Below is a small trained network, with its code and all its weights. Each question gives an input and a class and asks what happens when units are switched off, that is, made to give their printed mean instead of their output.

import numpy as np


def w(rows, s, z=0):
    codes = np.array(rows[::2]) - 128.0
    scale = np.full(codes.shape[1], s)
    scale[-1] = z or s
    return codes * scale


def norm(h):
    return h / np.sqrt((h * h).mean(-1, keepdims=True) + 1e-5)


def f(y):
    return y / 2 * (1 + np.tanh(0.7978845608 * (y + 0.044715 * y**3)))


def log_softmax(a):
    a = a - a.max(-1, keepdims=True)
    return a - np.log(np.exp(a).sum(-1, keepdims=True))


def net(x, mask):
    res = np.array(x, float).reshape(1, 2) / 4 @ E
    u = 0
    for l in range(2):
        y = f(norm(res) @ A[l][:, :-1].T + A[l][:, -1])
        res = res + np.where(mask[u : u + 10], y, B[l][:, -1]) @ B[l][:, :-1]
        u += 10
    return log_softmax(norm(res)[-1] @ U[:, :-1].T + U[:, -1])


A, B = {}, {}
E = w([
[113,86,93,242,63,105,103],'x0',
[107,254,76,142,160,128,161],'x1',
],0.011)
A[0] = w([
[135,110,94,133,107,100,103,137],'L0N0',
[164,112,150,156,99,118,79,129],'L0N1',
[101,153,102,251,108,107,139,134],'L0N2',
[126,76,117,136,82,117,112,100],'L0N3',
[124,128,90,175,101,107,104,78],'L0N4',
[99,140,99,126,125,108,116,111],'L0N5',
[109,132,112,192,98,119,125,171],'L0N6',
[125,155,84,127,123,149,138,129],'L0N7',
[150,128,132,112,150,142,115,120],'L0N8',
[112,120,118,126,139,137,126,4],'L0N9',
],0.022,0.003)
B[0] = w([
[144,134,206,151,53,171,162,160],'L0N0',
[2,146,149,164,107,206,213,177],'L0N1',
[199,27,114,21,48,224,46,251],'L0N2',
[61,124,141,150,104,239,188,188],'L0N3',
[165,128,167,111,68,173,112,192],'L0N4',
[114,121,91,162,183,117,120,146],'L0N5',
[110,115,141,113,89,216,79,205],'L0N6',
[44,83,67,158,159,130,121,168],'L0N7',
[149,126,89,127,141,128,58,149],'L0N8',
[189,152,115,144,107,138,141,121],'L0N9',
],0.011,0.018)
A[1] = w([
[207,120,150,98,119,64,71,3],'L1N0',
[106,71,165,103,67,168,161,123],'L1N1',
[143,152,143,160,1,202,176,211],'L1N2',
[140,126,147,93,126,161,61,51],'L1N3',
[135,63,180,170,39,142,214,161],'L1N4',
[120,84,80,138,140,163,107,89],'L1N5',
[97,202,91,200,136,87,197,205],'L1N6',
[234,130,149,98,127,138,85,77],'L1N7',
[98,132,113,79,161,171,96,123],'L1N8',
[121,102,104,167,39,206,135,235],'L1N9',
],0.016,0.0041)
B[1] = w([
[113,168,157,97,59,115,146,145],'L1N0',
[130,176,95,152,215,163,128,224],'L1N1',
[151,124,249,172,6,180,78,240],'L1N2',
[154,185,139,163,127,98,173,184],'L1N3',
[88,130,170,154,95,190,100,201],'L1N4',
[116,207,113,58,156,83,148,166],'L1N5',
[70,156,181,154,63,118,82,152],'L1N6',
[65,147,164,191,85,83,133,172],'L1N7',
[196,41,90,123,110,126,139,205],'L1N8',
[54,144,189,156,107,121,117,252],'L1N9',
],0.013,0.019)
U = w([
[252,94,97,102,208,77,185,172],'0',
[104,126,26,52,157,113,73,165],'1',
[157,111,108,159,127,134,147,1],'2',
[37,200,128,181,160,75,76,120],'3',
[189,124,182,91,12,32,182,88],'4',
[104,131,205,151,71,225,73,180],'5',
[170,121,142,136,210,212,157,73],'6',
[164,132,108,161,127,130,147,44],'7',
],0.02,0.0092)

Each question gives the input, the list of numbers given to net, and the class t.
The units are the neurons (one row each of A and B). Each row of codes is followed by its name. A weight is (code - 128) times the scale printed after its matrix; where a second scale follows, it is the last column's (A, B and U).
mask holds one flag per neuron, layer by layer. A switched-off neuron (its flag False) gives its mean, the last column of its row in B, instead of its output. The means were averaged over made-up inputs and are rounded, as every weight is.
A unit's drop is (log p(t) with every unit on - log p(t) with that unit switched off) / (log p(t) with every unit on - log p(t) with every unit switched off).
most important unit: the unit with the biggest drop
k most important neurons: the k neurons with the biggest drops, biggest first
k most important neurons of layer l: the k neurons of layer l with the biggest drops, biggest first
drop when u is switched off: that unit's drop, to one decimal
input [-4,8], class 3: 4 most important neurons : [L0N2; L1N2; L1N6; L0N6]
input [0,1], class 1: most important unit : L0N7
input [0,3], class 1: 2 most important neurons of layer 0 : [L0N7; L0N0]
input [-8,6], class 1: 2 most important neurons of layer 1 : [L1N2; L1N9]
input [-8,8], class 1: 3 most important neurons : [L1N2; L1N9; L1N7]
input [-3,4], class 3: 4 most important neurons : [L0N2; L0N6; L1N6; L1N2]
input [-3,-3], class 4: 2 most important neurons : [L0N1; L0N3]
input [-3,0], class 4: 2 most important neurons : [L0N1; L0N7]
input [-3,8], class 3: 4 most important neurons : [L0N2; L1N6; L1N2; L0N6]
input [-2,2], class 1: 4 most important neurons : [L1N2; L1N9; L0N1; L0N3]
input [-1,0], class 4: 2 most important neurons of layer 0 : [L0N7; L0N3]
input [-4,-5], class 0: 4 most important neurons : [L0N2; L0N0; L0N4; L0N6]
input [-5,2], class 0: 2 most important neurons of layer 0 : [L0N2; L0N1]
input [-4,7], class 3: most important unit : L0N2
input [-5,1], class 0: 2 most important neurons of layer 0 : [L0N2; L0N4]
input [-7,-7], class 4: 3 most important neurons : [L0N1; L0N3; L0N7]
input [-7,1], class 0: 3 most important neurons of layer 0 : [L0N2; L0N4; L0N0]
input [-6,-7], class 0: 2 most important neurons of layer 1 : [L1N2; L1N9]
input [-1,1], class 1: 4 most important neurons : [L1N2; L0N1; L1N9; L0N3]
input [-4,4], class 1: 2 most important neurons : [L1N2; L1N9]
input [-2,-2], class 4: most important unit : L0N1
input [-7,3], class 0: 2 most important neurons : [L1N2; L0N1]
input [-5,-3], class 4: 2 most important neurons of layer 0 : [L0N1; L0N3]
input [-1,2], class 3: drop when L1N6 is switched off : 0.3
